Here is a tiny trained network, its code and every weight. The questions are about switching its units off for an input and a class, where a switched-off unit gives its printed mean instead of its output.

import numpy as np


def w(rows, s, z=0):
    codes = np.array(rows[::2]) - 128.0
    scale = np.full(codes.shape[1], s)
    scale[-1] = z or s
    return codes * scale


def f(y):
    return y / 2 * (1 + np.tanh(0.7978845608 * (y + 0.044715 * y**3)))


def log_softmax(a):
    a = a - a.max(-1, keepdims=True)
    return a - np.log(np.exp(a).sum(-1, keepdims=True))


def net(x, mask):
    res = np.array(x, float).reshape(1, 4) / 4 @ E
    y = f(res @ A[0][:, :-1].T + A[0][:, -1])
    res = res + np.where(mask, y, B[0][:, -1]) @ B[0][:, :-1]
    return log_softmax(res[-1] @ U[:, :-1].T + U[:, -1])


A, B = {}, {}
E = w([
[238,85,209,131,165],'x0',
[29,94,193,126,216],'x1',
[141,254,115,125,208],'x2',
[156,86,59,8,164],'x3',
],0.0063)
A[0] = w([
[109,210,193,247,77,44],'n1',
[222,112,200,134,180,77],'n2',
[169,253,102,133,196,55],'n3',
[113,136,133,141,113,2],'n4',
[130,127,125,133,133,9],'n5',
[206,181,112,197,29,56],'n6',
[97,145,204,243,108,46],'n7',
[117,35,126,157,52,39],'n8',
[210,112,199,134,148,50],'n9',
[36,88,185,116,233,67],'n10',
[185,106,147,145,166,72],'n11',
[133,86,86,18,149,37],'n12',
[85,110,162,121,161,58],'n13',
[129,42,127,122,54,47],'n14',
[133,127,114,144,147,5],'n15',
[185,112,153,138,160,114],'n16',
[70,159,97,115,90,40],'n17',
[35,172,76,145,75,71],'n18',
[99,49,145,143,51,81],'n19',
[46,156,39,111,102,80],'n20',
[137,93,111,65,169,63],'n21',
[132,124,93,81,152,27],'n22',
[156,234,134,137,185,67],'n23',
[190,157,91,131,65,27],'n24',
[148,120,60,21,199,93],'n25',
[62,102,177,109,190,52],'n26',
[133,119,99,76,147,27],'n27',
[215,167,49,82,54,77],'n28',
[120,131,137,120,105,7],'n29',
],0.013,0.006)
B[0] = w([
[158,2,117,130,136,232],'n1',
[126,170,82,143,26,225],'n2',
[49,147,215,57,131,230],'n3',
[39,94,110,166,107,107],'n4',
[38,94,123,168,117,104],'n5',
[133,142,97,188,203,215],'n6',
[148,22,99,145,143,219],'n7',
[56,136,179,74,126,183],'n8',
[93,147,83,154,43,191],'n9',
[113,204,116,180,218,254],'n10',
[110,138,121,150,81,156],'n11',
[136,25,133,145,122,200],'n12',
[88,139,115,161,159,150],'n13',
[69,134,189,79,133,179],'n14',
[17,87,123,164,114,105],'n15',
[141,147,121,136,86,173],'n16',
[74,140,107,152,74,144],'n17',
[135,159,92,145,33,188],'n18',
[92,138,185,77,135,190],'n19',
[144,172,98,152,37,200],'n20',
[133,84,116,147,123,169],'n21',
[61,65,123,146,122,136],'n22',
[60,137,193,67,132,211],'n23',
[64,155,114,177,175,164],'n24',
[153,20,124,121,132,243],'n25',
[91,169,113,175,182,194],'n26',
[68,66,117,152,119,136],'n27',
[127,164,96,191,217,227],'n28',
[27,91,133,173,103,105],'n29',
],0.043,0.007)
U = w([
[142,55,136,126,131,253],'0',
[124,156,129,161,177,48],'1',
[98,132,199,69,120,63],'2',
[131,147,114,136,54,63],'3',
[254,153,155,57,148,176],'4',
],0.012,0.0058)

Each question gives the input, the list of numbers given to net, and the class t.
The units are the neurons (one row each of A and B). Each row of codes is followed by its name. A weight is (code - 128) times the scale printed after its matrix; where a second scale follows, it is the last column's (A, B and U).
mask holds one flag per neuron, in row order. A switched-off neuron (its flag False) gives its mean, the last column of its row in B, instead of its output. The means were averaged over made-up inputs and are rounded, as every weight is.
A unit's drop is (log p(t) with every unit on - log p(t) with that unit switched off) / (log p(t) with every unit on - log p(t) with every unit switched off).
The circuit of an input: a set's keep is (log p(t) with only the set's units on - log p(t) with every unit switched off) / (log p(t) with every unit on - log p(t) with every unit switched off). Starting from the 12 units with the biggest drops (on a tie, the unit counted first), units are removed one at a time, each time the one whose removal leaves the highest keep (on an exact tie, the one counted first), for as long as the keep stays at least 0.8.
units of the circuit, in order: the units of the circuit, biggest drop first
unit that matters most: the unit with the biggest drop
k most important neurons: the k neurons with the biggest drops, biggest first
drop of u: that unit's drop, to one decimal
input [8,2,5,0], class 3: units of the circuit, in order : (n2)
input [8,7,-1,-4], class 3: 4 most important neurons : (n2 n9 n28 n6)
input [-8,7,5,4], class 3: 2 most important neurons : (n20 n18)
input [1,5,-2,-4], class 1: 2 most important neurons : (n10 n25)
input [-5,-5,-7,-5], class 2: 2 most important neurons : (n8 n19)
input [7,6,-5,1], class 3: 4 most important neurons : (n2 n9 n28 n6)
input [0,-7,8,0], class 2: 3 most important neurons : (n3 n23 n10)
input [2,-7,-7,-2], class 1: 2 most important neurons : (n6 n28)
input [5,5,-6,-3], class 2: 3 most important neurons : (n19 n8 n28)
input [-8,-5,5,-6], class 3: 2 most important neurons : (n18 n20)
input [8,-7,-8,4], class 2: 4 most important neurons : (n14 n8 n19 n10)
input [-6,-2,5,5], class 3: 2 most important neurons : (n20 n18)
input [-7,1,8,8], class 0: 2 most important neurons : (n25 n12)
input [-3,-6,6,-8], class 0: unit that matters most : n1
input [8,2,0,-6], class 3: 2 most important neurons : (n2 n9)
input [0,-5,6,-5], class 2: 2 most important neurons : (n3 n23)
input [-1,7,-5,-1], class 1: drop of n8 : 0.0
input [-2,1,-4,-1], class 2: drop of n8 : 0.1
input [-5,-4,6,-1], class 2: drop of n23 : 0.2
input [-6,-8,-5,0], class 1: drop of n28 : 0.3
input [1,3,6,-8], class 0: units of the circuit, in order : (n1)
